Here is a tiny trained network, its code and every weight. The questions are about switching its units off for an input and a target symbol, where a switched-off unit gives its printed mean instead of its output.

import numpy as np


def w(rows, s, z=0):
    codes = np.array(rows[::2]) - 128.0
    scale = np.full(codes.shape[1], s)
    scale[-1] = z or s
    return codes * scale


def f(y):
    return np.maximum(y, 0)


def softmax(a):
    e = np.exp(a - a.max(-1, keepdims=True))
    return e / e.sum(-1, keepdims=True)


def log_softmax(a):
    a = a - a.max(-1, keepdims=True)
    return a - np.log(np.exp(a).sum(-1, keepdims=True))


def net(x, mask):
    ids = ['ΓΔΣΦαβεζηθμξπτω'.index(c) for c in x.split()]
    T = len(ids)
    res = E[ids] + P[:T]
    u = 0
    for l in range(3):
        q, k, v = (res @ M[l].T for M in (Q, K, V))
        z = softmax(np.where(np.tri(T) > 0, q @ k.T / 3**0.5, -1e9)) @ v
        res = res + np.where(mask[u], z, O[l][:, -1]) @ O[l][:, :-1]
        u += 1
        y = f(res @ A[l][:, :-1].T + A[l][:, -1])
        res = res + np.where(mask[u : u + 8], y, B[l][:, -1]) @ B[l][:, :-1]
        u += 8
    return log_softmax(res[-1] @ U[:, :-1].T + U[:, -1])


Q, K, V, O, A, B = {}, {}, {}, {}, {}, {}
E = w([
[129,156,142,205],'Γ',
[59,68,197,156],'Δ',
[79,174,230,195],'Σ',
[205,226,212,114],'Φ',
[204,178,121,53],'α',
[152,127,83,121],'β',
[187,124,175,60],'ε',
[181,103,51,125],'ζ',
[149,196,204,148],'η',
[165,156,254,143],'θ',
[158,150,83,205],'μ',
[124,85,62,194],'ξ',
[33,35,156,160],'π',
[105,70,71,102],'τ',
[127,83,62,46],'ω',
],0.0077)
P = w([
[111,94,127,137],'0',
[56,184,122,83],'1',
[191,92,196,172],'2',
[40,204,125,76],'3',
[196,83,205,184],'4',
[20,220,130,67],'5',
[209,95,210,185],'6',
[3,241,133,58],'7',
[196,76,211,189],'8',
[76,246,75,86],'9',
],0.011)
Q[0] = w([
[199,164,6,162],'L0H0',
[85,124,145,153],'L0H0',
[101,124,116,147],'L0H0',
],0.019)
K[0] = w([
[168,120,254,64],'L0H0',
[107,131,168,58],'L0H0',
[218,193,68,142],'L0H0',
],0.0094)
V[0] = w([
[140,194,113,107],'L0H0',
[138,115,135,158],'L0H0',
[174,71,248,128],'L0H0',
],0.0011)
O[0] = w([
[166,201,75,207,126],'L0H0',
[72,169,146,99,1],'L0H0',
[2,25,158,96,123],'L0H0',
],0.00074,5.3e-05)
A[0] = w([
[231,64,103,95,4],'L0N0',
[142,197,2,187,106],'L0N1',
[209,50,233,45,32],'L0N2',
[166,75,168,214,7],'L0N3',
[254,43,125,190,88],'L0N4',
[198,55,6,114,30],'L0N5',
[237,227,177,159,136],'L0N6',
[215,133,119,150,70],'L0N7',
],0.0068,0.0041)
B[0] = w([
[99,136,247,173,144],'L0N0',
[81,152,167,105,163],'L0N1',
[134,164,53,208,202],'L0N2',
[175,169,89,78,184],'L0N3',
[102,195,89,169,253],'L0N4',
[185,45,120,161,134],'L0N5',
[97,31,123,101,241],'L0N6',
[88,159,174,121,160],'L0N7',
],0.012,0.0034)
Q[1] = w([
[165,89,120,154],'L1H0',
[100,169,72,145],'L1H0',
[194,5,176,103],'L1H0',
],0.013)
K[1] = w([
[130,157,169,133],'L1H0',
[140,80,148,128],'L1H0',
[108,254,153,149],'L1H0',
],0.015)
V[1] = w([
[156,119,104,158],'L1H0',
[62,167,94,82],'L1H0',
[1,116,153,98],'L1H0',
],0.00099)
O[1] = w([
[222,96,61,135,148],'L1H0',
[65,173,166,60,118],'L1H0',
[43,131,197,2,249],'L1H0',
],0.00052,0.00018)
A[1] = w([
[103,43,71,153,67],'L1N0',
[250,74,182,238,95],'L1N1',
[208,17,103,72,108],'L1N2',
[113,211,105,178,105],'L1N3',
[164,142,19,119,73],'L1N4',
[196,187,16,132,76],'L1N5',
[108,151,181,254,124],'L1N6',
[147,129,148,215,1],'L1N7',
],0.0085,0.0055)
B[1] = w([
[192,78,98,219,135],'L1N0',
[41,173,123,156,245],'L1N1',
[143,5,176,17,137],'L1N2',
[114,77,156,61,199],'L1N3',
[108,111,139,132,134],'L1N4',
[105,125,158,170,149],'L1N5',
[228,180,93,156,252],'L1N6',
[88,42,167,44,151],'L1N7',
],0.015,0.0044)
Q[2] = w([
[163,123,74,253],'L2H0',
[136,134,129,136],'L2H0',
[169,87,116,139],'L2H0',
],0.054)
K[2] = w([
[11,251,150,63],'L2H0',
[130,133,140,130],'L2H0',
[96,208,69,158],'L2H0',
],0.031)
V[2] = w([
[55,66,249,220],'L2H0',
[151,187,199,160],'L2H0',
[239,152,231,80],'L2H0',
],0.019)
O[2] = w([
[169,183,28,89,156],'L2H0',
[59,86,39,93,3],'L2H0',
[1,152,124,154,101],'L2H0',
],0.018,0.0063)
A[2] = w([
[207,53,143,136,8],'L2N0',
[146,121,153,238,229],'L2N1',
[99,62,158,14,188],'L2N2',
[160,92,128,2,100],'L2N3',
[116,74,227,138,151],'L2N4',
[79,71,100,145,1],'L2N5',
[86,50,252,44,62],'L2N6',
[159,8,106,187,117],'L2N7',
],0.0092,0.0086)
B[2] = w([
[48,208,216,157,182],'L2N0',
[124,88,93,3,249],'L2N1',
[139,100,156,71,156],'L2N2',
[109,74,104,193,170],'L2N3',
[71,146,154,235,227],'L2N4',
[176,104,221,228,137],'L2N5',
[229,87,9,145,176],'L2N6',
[205,143,88,89,158],'L2N7',
],0.015,0.019)
U = w([
[123,105,123,45,173],'Γ',
[202,154,90,131,92],'Δ',
[62,181,144,242,93],'Σ',
[91,154,130,63,180],'Φ',
[170,34,139,163,130],'α',
[136,115,179,90,217],'β',
[65,77,208,91,162],'ε',
[159,118,177,110,219],'ζ',
[129,173,106,107,168],'η',
[86,253,91,134,38],'θ',
[176,42,174,28,161],'μ',
[205,142,174,29,89],'ξ',
[178,235,140,205,4],'π',
[81,216,221,113,97],'τ',
[195,84,255,213,145],'ω',
],0.005,0.0045)

Each question gives the input, a string of symbols that net reads in full, and the target symbol t.
The units are the heads (3 rows each of Q, K, V and O) and the neurons (one row each of A and B). Each row of codes is followed by its name. A weight is (code - 128) times the scale printed after its matrix; where a second scale follows, it is the last column's (O, A, B and U).
mask holds one flag per unit, layer by layer, with each layer's heads first. A switched-off unit (its flag False) gives its mean, the last column of its rows in O or B, instead of its output. The means were averaged over made-up inputs and are rounded, as every weight is.
A unit's drop is (log p(t) with every unit on - log p(t) with that unit switched off) / (log p(t) with every unit on - log p(t) with every unit switched off).
The circuit of an input: a set's keep is (log p(t) with only the set's units on - log p(t) with every unit switched off) / (log p(t) with every unit on - log p(t) with every unit switched off). Starting from the 12 units with the biggest drops (on a tie, the unit counted first), units are removed one at a time, each time the one whose removal leaves the highest keep (on an exact tie, the one counted first), for as long as the keep stays at least 0.8.
units of the circuit, in order: the units of the circuit, biggest drop first
most important unit: the unit with the biggest drop
k most important neurons: the k neurons with the biggest drops, biggest first
k most important neurons of layer l: the k neurons of layer l with the biggest drops, biggest first
input ξ Δ ξ θ π Δ μ ω ξ, target ω: 3 most important neurons	(L2N4 L1N6 L2N0)
input ω β ξ α Σ μ, target τ: 2 most important neurons of layer 1	(L1N6 L1N2)
input θ ξ η ω ω μ ω α ζ, target α: units of the circuit, in order	(L2H0 L2N6)
input ζ π ω π ω ω α, target ω: units of the circuit, in order	(L2H0)
input α π Φ α ξ θ ξ Γ, target Σ: units of the circuit, in order	(L2H0 L2N4 L1N1)
input α Δ ζ Φ τ α ω, target α: units of the circuit, in order	(L2H0 L2N6)
input ξ β θ α α, target α: units of the circuit, in order	(L2H0 L2N6)
input π Σ ξ Φ β ζ, target Δ: units of the circuit, in order	(L2H0 L0N4)
input Σ π θ μ π, target μ: units of the circuit, in order	(L1N6 L2N4 L2N1)
input ζ ε θ π α ξ ω ω Σ α, target π: 3 most important neurons	(L2N1 L1N6 L0N5)
input ω Φ θ μ Δ τ π, target τ: units of the circuit, in order	(L2N0 L2H0 L2N1)
input α θ β Δ Σ η α π μ Γ, target Σ: 3 most important neurons	(L0N4 L2N4 L1N1)
input Σ π ω α ξ Γ, target ε: 2 most important neurons of layer 2	(L2N2 L2N5)
input π β θ Σ Φ π θ μ Δ, target μ: most important unit	L1N6
input ω ω Σ α ω μ ξ Φ, target τ: 2 most important neurons of layer 1	(L1N6 L1N2)
input Φ ω ξ μ Δ β, target θ: 4 most important neurons	(L1N1 L0N4 L0N6 L1N6)
input ω α π ε η τ Δ ζ ξ Δ, target τ: 2 most important neurons	(L1N6 L0N5)
input Φ π η α ω ε Φ τ Σ ε, target θ: units of the circuit, in order	(L0N6 L2H0)
input τ ω ξ ξ θ θ ε Φ, target ξ: 3 most important neurons of layer 2	(L2N4 L2N0 L2N3)
input α ω Σ, target ω: 2 most important neurons	(L2N4 L1N6)
input β Δ ω θ Δ θ ω, target θ: 3 most important neurons	(L1N6 L1N1 L2N1)
input α ω ω η, target Σ: units of the circuit, in order	(L2H0 L2N4 L0N4 L1N1)
input Σ α Σ Σ Σ, target Σ: units of the circuit, in order	(L2H0 L1N1 L2N1)
input θ Φ μ ω Γ α ζ θ Δ, target θ: most important unit	L1N6
input ξ ω τ π π, target π: units of the circuit, in order	(L2H0 L1N6 L2N0)
